Here is a tiny trained network, its code and every weight. The questions are about switching its units off for an input and a class, where a switched-off unit gives its printed mean instead of its output.

import numpy as np


def w(rows, s, z=0):
    codes = np.array(rows[::2]) - 128.0
    scale = np.full(codes.shape[1], s)
    scale[-1] = z or s
    return codes * scale


def f(y):
    return np.maximum(y, 0)


def log_softmax(a):
    a = a - a.max(-1, keepdims=True)
    return a - np.log(np.exp(a).sum(-1, keepdims=True))


def net(x, mask):
    res = np.array(x, float).reshape(1, 6) / 4 @ E
    y = f(res @ A[0][:, :-1].T + A[0][:, -1])
    res = res + np.where(mask, y, B[0][:, -1]) @ B[0][:, :-1]
    return log_softmax(res[-1] @ U[:, :-1].T + U[:, -1])


A, B = {}, {}
E = w([
[159,182,124,189,132,209,125,88,85,116,210,141],'x0',
[110,81,88,160,145,92,151,16,191,23,121,47],'x1',
[126,81,79,91,92,141,165,67,59,133,153,213],'x2',
[68,234,118,117,18,205,203,181,126,58,101,120],'x3',
[139,160,118,33,86,109,233,122,229,148,197,143],'x4',
[176,98,153,102,32,97,113,131,117,178,2,132],'x5',
],0.0079)
A[0] = w([
[70,136,116,168,149,158,121,160,49,146,106,190,173],'n1',
[78,145,155,81,70,144,153,184,135,191,122,180,255],'n2',
[133,204,127,122,179,146,147,100,146,141,193,125,133],'n3',
[119,142,67,135,147,189,111,46,100,95,224,164,134],'n4',
[223,71,124,102,80,56,144,73,106,171,161,165,138],'n5',
[120,159,81,94,158,112,202,131,197,143,139,90,200],'n6',
[106,126,53,176,175,191,152,57,98,124,218,192,135],'n7',
[148,165,177,63,77,145,191,125,254,151,132,88,192],'n8',
[154,148,184,180,109,222,73,183,49,188,121,149,171],'n9',
[129,62,154,168,223,112,92,93,100,125,134,114,169],'n10',
[69,181,127,147,76,143,129,190,98,122,71,165,140],'n11',
[99,95,71,126,103,94,131,51,100,36,60,69,190],'n12',
[99,152,73,112,41,135,180,144,180,82,130,135,136],'n13',
],0.0089,0.0031)
B[0] = w([
[147,122,89,21,70,137,145,169,125,98,188,159,211],'n1',
[93,180,65,100,75,138,153,155,86,111,125,152,242],'n2',
[92,107,98,194,131,147,155,53,116,129,166,94,190],'n3',
[203,97,105,147,220,228,116,86,55,185,144,250,227],'n4',
[168,52,150,68,144,96,88,141,72,162,41,179,213],'n5',
[75,100,98,89,90,121,141,88,135,159,122,95,203],'n6',
[208,150,78,160,204,207,159,141,16,147,117,223,238],'n7',
[90,78,94,2,101,198,228,135,133,175,103,138,238],'n8',
[195,169,98,30,87,81,20,229,84,116,104,205,249],'n9',
[67,46,159,166,186,121,117,126,180,172,71,149,240],'n10',
[213,191,88,167,104,221,182,143,83,92,226,69,211],'n11',
[55,84,84,155,134,138,175,12,191,111,86,34,237],'n12',
[91,58,173,105,157,148,118,56,142,229,118,108,222],'n13',
],0.008,0.011)
U = w([
[36,136,115,100,91,128,196,100,177,83,136,25,229],'0',
[146,87,128,59,138,123,102,182,81,168,101,197,180],'1',
[85,189,182,221,165,97,174,72,115,85,185,146,4],'2',
[131,70,111,181,221,159,164,61,111,167,117,128,139],'3',
[170,254,106,119,94,152,166,219,82,39,187,156,72],'4',
[172,184,143,204,109,175,155,114,91,56,90,98,2],'5',
[142,133,226,177,190,38,134,76,174,164,170,91,89],'6',
[120,103,149,218,196,49,19,111,169,88,67,45,141],'7',
],0.0095,0.0051)

Each question gives the input, the list of numbers given to net, and the class t.
The units are the neurons (one row each of A and B). Each row of codes is followed by its name. A weight is (code - 128) times the scale printed after its matrix; where a second scale follows, it is the last column's (A, B and U).
mask holds one flag per neuron, in row order. A switched-off neuron (its flag False) gives its mean, the last column of its row in B, instead of its output. The means were averaged over made-up inputs and are rounded, as every weight is.
A unit's drop is (log p(t) with every unit on - log p(t) with that unit switched off) / (log p(t) with every unit on - log p(t) with every unit switched off).
The circuit of an input: a set's keep is (log p(t) with only the set's units on - log p(t) with every unit switched off) / (log p(t) with every unit on - log p(t) with every unit switched off). Starting from the 12 units with the biggest drops (on a tie, the unit counted first), units are removed one at a time, each time the one whose removal leaves the highest keep (on an exact tie, the one counted first), for as long as the keep stays at least 0.8.
units of the circuit, in order: the units of the circuit, biggest drop first
top k neurons: the k neurons with the biggest drops, biggest first
drop of u: that unit's drop, to one decimal
input [-2,5,-4,-6,6,0], class 0: units of the circuit, in order => (n4 n7)
input [7,-2,3,2,3,-4], class 3: units of the circuit, in order => (n3)
input [1,-3,2,3,1,5], class 4: units of the circuit, in order => (n11 n10)
input [7,3,-3,6,-6,-2], class 4: units of the circuit, in order => (n9 n10)
input [1,4,5,1,6,4], class 3: top 4 neurons => (n9 n5 n13 n1)
input [8,6,-4,3,-4,7], class 0: top 2 neurons => (n12 n7)
input [-6,-1,-4,-8,3,-7], class 6: units of the circuit, in order => (n7 n4 n2)
input [5,-4,8,7,8,-5], class 3: top 2 neurons => (n13 n3)
input [-5,-8,-2,1,5,-2], class 4: drop of n12 => 0.2
input [5,2,-8,7,-7,6], class 4: drop of n9 => 0.2
input [-3,-1,7,1,2,-6], class 3: drop of n4 => 0.1
